Below are the code and all the weights of a small trained network. Each question names an input and a class and asks about switching units off, where a switched-off unit gives its printed mean instead of its output.

import numpy as np


def w(rows, s, z=0):
    codes = np.array(rows[::2]) - 128.0
    scale = np.full(codes.shape[1], s)
    scale[-1] = z or s
    return codes * scale


def f(y):
    return y / 2 * (1 + np.tanh(0.7978845608 * (y + 0.044715 * y**3)))


def log_softmax(a):
    a = a - a.max(-1, keepdims=True)
    return a - np.log(np.exp(a).sum(-1, keepdims=True))


def net(x, mask):
    res = np.array(x, float).reshape(1, 2) / 4 @ E
    y = f(res @ A[0][:, :-1].T + A[0][:, -1])
    res = res + np.where(mask, y, B[0][:, -1]) @ B[0][:, :-1]
    return log_softmax(res[-1] @ U[:, :-1].T + U[:, -1])


A, B = {}, {}
E = w([
[65,44,82,254,79,72],'x0',
[157,200,149,189,76,241],'x1',
],0.01)
A[0] = w([
[84,87,70,65,139,90,252],'neuron 0',
[142,166,113,161,111,186,77],'neuron 1',
[183,142,170,154,116,89,254],'neuron 2',
[170,160,157,168,59,202,131],'neuron 3',
[180,105,100,80,192,24,85],'neuron 4',
[117,129,134,9,146,182,182],'neuron 5',
[114,171,22,184,102,70,60],'neuron 6',
[152,226,129,100,153,132,99],'neuron 7',
[145,211,134,109,177,109,94],'neuron 8',
[72,115,103,209,136,75,145],'neuron 9',
[179,160,168,71,140,125,100],'neuron 10',
[109,170,168,73,167,130,94],'neuron 11',
[112,83,110,67,163,44,103],'neuron 12',
[122,174,171,14,167,89,113],'neuron 13',
],0.011,0.0088)
B[0] = w([
[167,125,131,134,151,172,239],'neuron 0',
[136,210,181,171,75,59,168],'neuron 1',
[150,101,92,66,221,220,217],'neuron 2',
[172,142,178,158,142,136,227],'neuron 3',
[150,224,181,156,81,127,199],'neuron 4',
[105,119,105,130,128,160,252],'neuron 5',
[73,129,119,177,42,9,172],'neuron 6',
[114,108,110,169,90,130,195],'neuron 7',
[122,105,110,127,92,97,175],'neuron 8',
[96,102,114,153,108,179,230],'neuron 9',
[101,103,100,145,82,132,197],'neuron 10',
[95,112,101,146,90,109,182],'neuron 11',
[174,164,164,176,106,122,202],'neuron 12',
[153,98,93,157,101,116,234],'neuron 13',
],0.014,0.011)
U = w([
[175,213,187,172,111,141,134],'0',
[78,58,60,174,81,136,72],'1',
[153,84,100,113,249,185,254],'2',
[90,143,145,95,146,117,65],'3',
[131,148,144,112,142,59,90],'4',
[131,136,124,113,149,71,88],'5',
],0.017,0.0071)

Each question gives the input, the list of numbers given to net, and the class t.
The units are the neurons (one row each of A and B). Each row of codes is followed by its name. A weight is (code - 128) times the scale printed after its matrix; where a second scale follows, it is the last column's (A, B and U).
mask holds one flag per neuron, in row order. A switched-off neuron (its flag False) gives its mean, the last column of its row in B, instead of its output. The means were averaged over made-up inputs and are rounded, as every weight is.
A unit's drop is (log p(t) with every unit on - log p(t) with that unit switched off) / (log p(t) with every unit on - log p(t) with every unit switched off).
The circuit of an input: a set's keep is (log p(t) with only the set's units on - log p(t) with every unit switched off) / (log p(t) with every unit on - log p(t) with every unit switched off). Starting from the 12 units with the biggest drops (on a tie, the unit counted first), units are removed one at a time, each time the one whose removal leaves the highest keep (on an exact tie, the one counted first), for as long as the keep stays at least 0.8.
units of the circuit, in order: the units of the circuit, biggest drop first
unit that matters most: the unit with the biggest drop
k most important neurons: the k neurons with the biggest drops, biggest first
drop when u is switched off: that unit's drop, to one decimal
input [-6,-5], class 1: unit that matters most -> neuron 13
input [-3,3], class 2: units of the circuit, in order -> (neuron 4; neuron 6)
input [2,3], class 2: 3 most important neurons -> (neuron 4; neuron 12; neuron 6)
input [-1,-3], class 2: 2 most important neurons -> (neuron 1; neuron 6)
input [-7,-7], class 0: 3 most important neurons -> (neuron 4; neuron 12; neuron 9)
input [-8,-8], class 0: 3 most important neurons -> (neuron 4; neuron 12; neuron 0)
input [8,-8], class 0: 3 most important neurons -> (neuron 4; neuron 12; neuron 0)
input [-5,-4], class 1: 2 most important neurons -> (neuron 13; neuron 3)
input [-8,-6], class 1: 2 most important neurons -> (neuron 13; neuron 10)
input [-7,-1], class 1: drop when neuron 12 is switched off -> 0.0
input [-2,-4], class 0: drop when neuron 9 is switched off -> 0.1
input [2,-3], class 2: drop when neuron 1 is switched off -> 0.2
input [7,-8], class 0: drop when neuron 4 is switched off -> 0.4
input [-3,-5], class 0: units of the circuit, in order -> (neuron 4)
input [6,-6], class 0: 2 most important neurons -> (neuron 12; neuron 4)
input [0,-3], class 2: 2 most important neurons -> (neuron 1; neuron 6)
